Here is a tiny trained network, its code and every weight. The questions are about switching its units off for an input and a target symbol, where a switched-off unit gives its printed mean instead of its output.

import numpy as np


def w(rows, s, z=0):
    codes = np.array(rows[::2]) - 128.0
    scale = np.full(codes.shape[1], s)
    scale[-1] = z or s
    return codes * scale


def f(y):
    return y / 2 * (1 + np.tanh(0.7978845608 * (y + 0.044715 * y**3)))


def softmax(a):
    e = np.exp(a - a.max(-1, keepdims=True))
    return e / e.sum(-1, keepdims=True)


def log_softmax(a):
    a = a - a.max(-1, keepdims=True)
    return a - np.log(np.exp(a).sum(-1, keepdims=True))


def net(x, mask):
    ids = ['ΓΘΛΠΨαβδεητ'.index(c) for c in x.split()]
    T = len(ids)
    res = E[ids] + P[:T]
    u = 0
    for l in range(2):
        q, k, v = (res @ M[l].T for M in (Q, K, V))
        z = softmax(np.where(np.tri(T) > 0, q @ k.T / 2**0.5, -1e9)) @ v
        res = res + np.where(mask[u], z, O[l][:, -1]) @ O[l][:, :-1]
        u += 1
        y = f(res @ A[l][:, :-1].T + A[l][:, -1])
        res = res + np.where(mask[u : u + 12], y, B[l][:, -1]) @ B[l][:, :-1]
        u += 12
    return log_softmax(res[-1] @ U[:, :-1].T + U[:, -1])


Q, K, V, O, A, B = {}, {}, {}, {}, {}, {}
E = w([
[222,115,246,97,170,87],'Γ',
[180,153,200,58,64,85],'Θ',
[122,124,128,158,157,110],'Λ',
[159,197,158,180,63,45],'Π',
[125,132,96,89,180,16],'Ψ',
[122,145,99,161,62,216],'α',
[153,83,86,158,153,99],'β',
[127,160,96,47,66,124],'δ',
[134,106,121,161,159,128],'ε',
[93,185,186,155,145,148],'η',
[158,83,83,152,143,112],'τ',
],0.014)
P = w([
[252,221,72,137,154,129],'0',
[160,242,136,127,146,159],'1',
[154,195,116,137,142,140],'2',
[141,170,126,140,149,139],'3',
[143,159,130,131,110,128],'4',
[138,137,134,138,112,126],'5',
[134,124,138,140,107,117],'6',
[126,110,142,141,106,120],'7',
[124,94,145,145,103,119],'8',
[117,80,149,145,100,116],'9',
[112,66,149,146,94,106],'10',
[108,54,147,148,96,104],'11',
[105,38,150,149,92,105],'12',
[130,83,109,138,75,93],'13',
],0.011)
Q[0] = w([
[113,113,118,118,13,100],'0.h1',
[176,116,203,216,2,45],'0.h1',
],0.009)
K[0] = w([
[2,104,198,182,116,120],'0.h1',
[60,17,168,106,91,102],'0.h1',
],0.0089)
V[0] = w([
[127,140,171,19,120,62],'0.h1',
[180,216,83,153,2,60],'0.h1',
],0.006)
O[0] = w([
[191,93,254,31,128,61,126],'0.h1',
[12,129,121,111,30,26,255],'0.h1',
],0.0069,0.0066)
A[0] = w([
[130,133,157,171,45,102,173],'0.n1',
[56,134,17,86,87,127,190],'0.n2',
[226,144,198,167,97,93,233],'0.n3',
[124,161,96,103,91,99,150],'0.n4',
[114,164,157,109,141,75,185],'0.n5',
[184,149,172,183,151,59,227],'0.n6',
[173,154,179,78,159,60,252],'0.n7',
[81,144,110,121,70,136,183],'0.n8',
[131,166,92,201,228,156,187],'0.n9',
[171,219,127,229,111,85,189],'0.n10',
[95,90,2,148,129,111,144],'0.n11',
[92,130,50,170,97,180,137],'0.n12',
],0.0088,0.0039)
B[0] = w([
[52,86,131,206,133,158,254],'0.n1',
[227,155,163,72,56,37,188],'0.n2',
[113,99,104,106,187,243,217],'0.n3',
[108,112,92,124,66,162,187],'0.n4',
[93,113,66,47,122,182,198],'0.n5',
[127,85,78,76,193,181,217],'0.n6',
[149,99,160,35,121,218,202],'0.n7',
[99,146,142,158,3,127,202],'0.n8',
[196,253,141,198,215,119,133],'0.n9',
[76,168,68,173,185,158,249],'0.n10',
[248,124,127,75,166,2,157],'0.n11',
[179,186,213,145,130,89,152],'0.n12',
],0.0056,0.0098)
Q[1] = w([
[146,132,208,71,124,109],'1.h1',
[136,248,255,105,227,44],'1.h1',
],0.008)
K[1] = w([
[156,160,105,111,135,193],'1.h1',
[183,254,35,94,184,162],'1.h1',
],0.0059)
V[1] = w([
[54,104,2,141,179,139],'1.h1',
[45,209,193,142,133,188],'1.h1',
],0.0084)
O[1] = w([
[51,91,26,118,168,118,233],'1.h1',
[239,56,1,166,103,182,253],'1.h1',
],0.0086,0.0059)
A[1] = w([
[41,118,139,224,107,187,188],'1.n1',
[137,94,97,94,115,199,240],'1.n2',
[106,161,99,201,95,111,106],'1.n3',
[115,167,70,240,106,128,163],'1.n4',
[91,119,67,151,212,141,152],'1.n5',
[154,85,165,15,121,176,75],'1.n6',
[97,111,88,165,62,88,123],'1.n7',
[95,124,146,212,91,21,173],'1.n8',
[124,129,110,165,239,157,247],'1.n9',
[162,126,158,146,202,88,251],'1.n10',
[16,142,83,135,164,100,97],'1.n11',
[74,83,97,2,194,106,212],'1.n12',
],0.0088,0.0031)
B[1] = w([
[175,197,89,142,160,78,249],'1.n1',
[90,89,113,173,63,121,238],'1.n2',
[103,115,120,147,187,90,194],'1.n3',
[135,86,132,121,165,73,252],'1.n4',
[198,88,169,102,152,106,223],'1.n5',
[69,114,151,227,190,57,163],'1.n6',
[98,111,97,88,184,124,229],'1.n7',
[44,136,73,126,204,189,171],'1.n8',
[220,85,209,118,122,105,174],'1.n9',
[39,215,215,156,133,121,134],'1.n10',
[89,97,215,2,151,151,220],'1.n11',
[186,224,88,112,160,231,209],'1.n12',
],0.0074,0.013)
U = w([
[195,112,143,151,146,232,32],'Γ',
[84,108,107,150,55,253,126],'Θ',
[170,112,156,84,140,109,54],'Λ',
[64,66,83,94,154,143,107],'Π',
[188,185,96,66,104,202,213],'Ψ',
[111,182,73,251,150,84,142],'α',
[89,145,176,91,157,130,124],'β',
[104,128,143,60,1,115,240],'δ',
[154,110,176,113,158,81,180],'ε',
[213,61,111,154,116,102,162],'η',
[78,151,166,104,154,129,4],'τ',
],0.0072,0.0034)

Each question gives the input, a string of symbols that net reads in full, and the target symbol t.
The units are the heads (2 rows each of Q, K, V and O) and the neurons (one row each of A and B). Each row of codes is followed by its name. A weight is (code - 128) times the scale printed after its matrix; where a second scale follows, it is the last column's (O, A, B and U).
mask holds one flag per unit, layer by layer, with each layer's heads first. A switched-off unit (its flag False) gives its mean, the last column of its rows in O or B, instead of its output. The means were averaged over made-up inputs and are rounded, as every weight is.
A unit's drop is (log p(t) with every unit on - log p(t) with that unit switched off) / (log p(t) with every unit on - log p(t) with every unit switched off).
The circuit of an input: a set's keep is (log p(t) with only the set's units on - log p(t) with every unit switched off) / (log p(t) with every unit on - log p(t) with every unit switched off). Starting from the 12 units with the biggest drops (on a tie, the unit counted first), units are removed one at a time, each time the one whose removal leaves the highest keep (on an exact tie, the one counted first), for as long as the keep stays at least 0.8.
units of the circuit, in order: the units of the circuit, biggest drop first
unit that matters most: the unit with the biggest drop
top k neurons: the k neurons with the biggest drops, biggest first
k most important neurons of layer l: the k neurons of layer l with the biggest drops, biggest first
input Ψ ε τ, target Ψ: units of the circuit, in order	[1.h1, 0.n1, 1.n12, 1.n6]
input Γ δ α η Π Π Γ Π Π α Ψ, target Ψ: units of the circuit, in order	[1.n12, 1.n4, 0.n1]
input τ Π Γ Γ, target Γ: 2 most important neurons of layer 1	[1.n12, 1.n6]
input ε ε Π ε, target ε: top 2 neurons	[0.n9, 1.n9]
input τ δ ε α η α α α Λ η β, target α: 3 most important neurons of layer 0	[0.n7, 0.n3, 0.n5]
input Π Θ Π η η η α Θ τ, target η: units of the circuit, in order	[0.h1, 1.h1, 1.n11, 0.n11]
input α Π Π ε, target α: top 3 neurons	[0.n12, 0.n2, 1.n11]
input η α β ε, target η: top 2 neurons	[0.n9, 0.n10]
input η β Π β, target η: unit that matters most	0.n9
input Ψ η η, target Ψ: 2 most important neurons of layer 0	[0.n1, 0.n8]
input τ δ ε, target τ: 4 most important neurons of layer 0	[0.n11, 0.n3, 0.n1, 0.n9]
input α Π η, target α: 2 most important neurons of layer 0	[0.n12, 0.n2]
input α τ Ψ ε, target α: 2 most important neurons of layer 0	[0.n12, 0.n9]
input η β Π Π Π δ η Π α Ψ, target Ψ: unit that matters most	1.n12
input α Π η Π, target η: top 3 neurons	[1.n5, 1.n9, 0.n3]
input Π Ψ Π, target Ψ: 4 most important neurons of layer 1	[1.n12, 1.n1, 1.n6, 1.n8]
input Π α ε Θ β α Π Π α α Π, target α: 4 most important neurons of layer 0	[0.n10, 0.n12, 0.n3, 0.n6]
input Π Π Π Ψ Π, target Ψ: top 3 neurons	[1.n12, 0.n3, 0.n10]
input α β ε τ, target α: top 3 neurons	[1.n11, 0.n7, 0.n12]
input Ψ Ψ α η η Λ η η Π Π Λ, target η: unit that matters most	0.h1
input η Π τ, target η: 3 most important neurons of layer 0	[0.n11, 0.n1, 0.n10]
input α Γ η, target α: 2 most important neurons of layer 1	[1.n11, 1.n5]
input τ α τ, target τ: top 2 neurons	[0.n11, 0.n8]
input Π Ψ Π Θ Π, target Θ: top 2 neurons	[0.n7, 1.n2]
input η τ η, target η: top 2 neurons	[0.n9, 1.n9]
input β Π Π Π β Π β Π, target β: top 2 neurons	[0.n10, 0.n3]
